Here is a tiny trained network, its code and every weight. The questions are about switching its units off for an input and a class, where a switched-off unit gives its printed mean instead of its output.

import numpy as np


def w(rows, s, z=0):
    codes = np.array(rows[::2]) - 128.0
    scale = np.full(codes.shape[1], s)
    scale[-1] = z or s
    return codes * scale


def norm(h):
    return h / np.sqrt((h * h).mean(-1, keepdims=True) + 1e-5)


def f(y):
    return y / 2 * (1 + np.tanh(0.7978845608 * (y + 0.044715 * y**3)))


def log_softmax(a):
    a = a - a.max(-1, keepdims=True)
    return a - np.log(np.exp(a).sum(-1, keepdims=True))


def net(x, mask):
    res = np.array(x, float).reshape(1, 8) / 4 @ E
    u = 0
    for l in range(4):
        y = f(norm(res) @ A[l][:, :-1].T + A[l][:, -1])
        res = res + np.where(mask[u : u + 4], y, B[l][:, -1]) @ B[l][:, :-1]
        u += 4
    return log_softmax(norm(res)[-1] @ U[:, :-1].T + U[:, -1])


A, B = {}, {}
E = w([
[128,128,128,130],'x0',
[37,197,200,155],'x1',
[114,192,2,149],'x2',
[92,63,100,200],'x3',
[214,166,149,202],'x4',
[127,128,132,125],'x5',
[129,128,128,131],'x6',
[128,127,129,125],'x7',
],0.0013)
A[0] = w([
[205,52,101,79,26],'0.n0',
[187,193,174,3,165],'0.n1',
[137,124,68,136,26],'0.n2',
[128,113,98,127,3],'0.n3',
],0.002,0.0021)
B[0] = w([
[125,84,126,225,53],'0.n0',
[164,245,99,36,211],'0.n1',
[24,159,223,161,25],'0.n2',
[20,138,250,188,1],'0.n3',
],0.0022,0.0008)
A[1] = w([
[8,253,222,186,211],'1.n0',
[89,73,113,31,255],'1.n1',
[163,69,215,113,128],'1.n2',
[227,50,44,93,11],'1.n3',
],0.0037,0.00074)
B[1] = w([
[205,2,85,46,227],'1.n0',
[56,179,180,164,237],'1.n1',
[100,185,161,177,164],'1.n2',
[119,74,164,39,250],'1.n3',
],0.0043,0.0013)
A[2] = w([
[86,9,110,229,2],'2.n0',
[97,166,13,119,20],'2.n1',
[50,109,175,84,237],'2.n2',
[62,16,97,251,38],'2.n3',
],0.0034,0.00096)
B[2] = w([
[192,206,146,53,153],'2.n0',
[132,138,80,217,138],'2.n1',
[107,112,57,173,249],'2.n2',
[157,252,165,16,171],'2.n3',
],0.0037,0.0011)
A[3] = w([
[121,121,33,134,250],'3.n0',
[145,175,140,90,107],'3.n1',
[247,121,148,195,100],'3.n2',
[110,100,253,126,117],'3.n3',
],0.0049,0.0016)
B[3] = w([
[157,126,192,165,253],'3.n0',
[96,176,109,116,149],'3.n1',
[2,113,125,114,185],'3.n2',
[185,145,66,192,189],'3.n3',
],0.0056,0.002)
U = w([
[194,25,128,65,179],'0',
[182,153,104,255,235],'1',
[145,236,130,45,2],'2',
[19,105,137,151,79],'3',
],0.0083,0.00086)

Each question gives the input, the list of numbers given to net, and the class t.
The units are the neurons (one row each of A and B). Each row of codes is followed by its name. A weight is (code - 128) times the scale printed after its matrix; where a second scale follows, it is the last column's (A, B and U).
mask holds one flag per neuron, layer by layer. A switched-off neuron (its flag False) gives its mean, the last column of its row in B, instead of its output. The means were averaged over made-up inputs and are rounded, as every weight is.
A unit's drop is (log p(t) with every unit on - log p(t) with that unit switched off) / (log p(t) with every unit on - log p(t) with every unit switched off).
The circuit of an input: a set's keep is (log p(t) with only the set's units on - log p(t) with every unit switched off) / (log p(t) with every unit on - log p(t) with every unit switched off). Starting from the 12 units with the biggest drops (on a tie, the unit counted first), units are removed one at a time, each time the one whose removal leaves the highest keep (on an exact tie, the one counted first), for as long as the keep stays at least 0.8.
circuit, biggest first: the units of the circuit, biggest drop first
k most important neurons: the k neurons with the biggest drops, biggest first
top k neurons in layer l: the k neurons of layer l with the biggest drops, biggest first
input [0,4,1,8,-6,-2,-6,1], class 2: 4 most important neurons -> [2.n3 2.n0 1.n3 3.n2]
input [-1,2,-8,3,-8,4,4,-2], class 1: top 2 neurons in layer 3 -> [3.n3 3.n2]
input [6,-6,-7,6,-7,0,3,1], class 1: circuit, biggest first -> [3.n3 1.n0 1.n1]
input [6,7,-2,-6,2,-3,-6,4], class 0: top neuron in layer 1 -> [1.n0]
input [-2,-1,-6,-6,0,-3,8,-2], class 1: circuit, biggest first -> [3.n3 1.n0]
input [7,-3,3,2,-6,1,7,7], class 3: 4 most important neurons -> [1.n0 1.n1 3.n3 1.n3]
input [2,8,1,-8,1,-8,6,-3], class 0: top 2 neurons in layer 2 -> [2.n3 2.n0]
input [2,-2,-7,-6,3,5,7,0], class 1: circuit, biggest first -> [3.n3 1.n0]
input [-1,-6,8,4,-5,0,-7,3], class 1: circuit, biggest first -> [1.n0 3.n0]
input [2,3,-6,-4,2,-6,-2,-2], class 1: 2 most important neurons -> [3.n3 2.n3]
input [-6,7,-5,-4,-6,7,1,-1], class 0: 2 most important neurons -> [1.n0 3.n2]
input [0,8,6,5,-5,2,-7,-1], class 0: 3 most important neurons -> [1.n0 3.n2 3.n3]
input [-2,-3,-2,7,-5,4,5,-8], class 2: circuit, biggest first -> [2.n3 1.n0]
input [-5,-2,2,-6,8,3,1,2], class 3: circuit, biggest first -> [3.n2 2.n3]
input [-2,3,6,3,-3,7,-8,-7], class 1: 3 most important neurons -> [2.n1 3.n0 1.n3]
input [-1,8,7,5,6,-2,-5,3], class 0: circuit, biggest first -> [1.n0 3.n3]
input [-2,-5,-7,-7,-3,-4,8,-4], class 1: circuit, biggest first -> [3.n3 1.n0 1.n2]
input [4,-3,0,7,-7,-2,3,-3], class 2: circuit, biggest first -> [2.n3 1.n0 3.n2]
input [-3,0,1,-3,-8,3,0,2], class 3: circuit, biggest first -> [2.n3 1.n1]
input [-4,-5,-7,1,1,-5,-2,-4], class 1: 3 most important neurons -> [3.n3 1.n0 1.n2]
input [4,8,-2,-7,-1,-8,3,-1], class 0: circuit, biggest first -> [1.n0]
input [-8,-7,-6,8,2,-2,4,-8], class 2: circuit, biggest first -> [2.n3 2.n0 1.n0]
input [-6,-2,-8,-1,-1,5,8,-3], class 1: most important neuron -> [3.n3]
input [-1,-2,-6,7,-1,-8,-7,-6], class 2: 2 most important neurons -> [2.n3 2.n0]
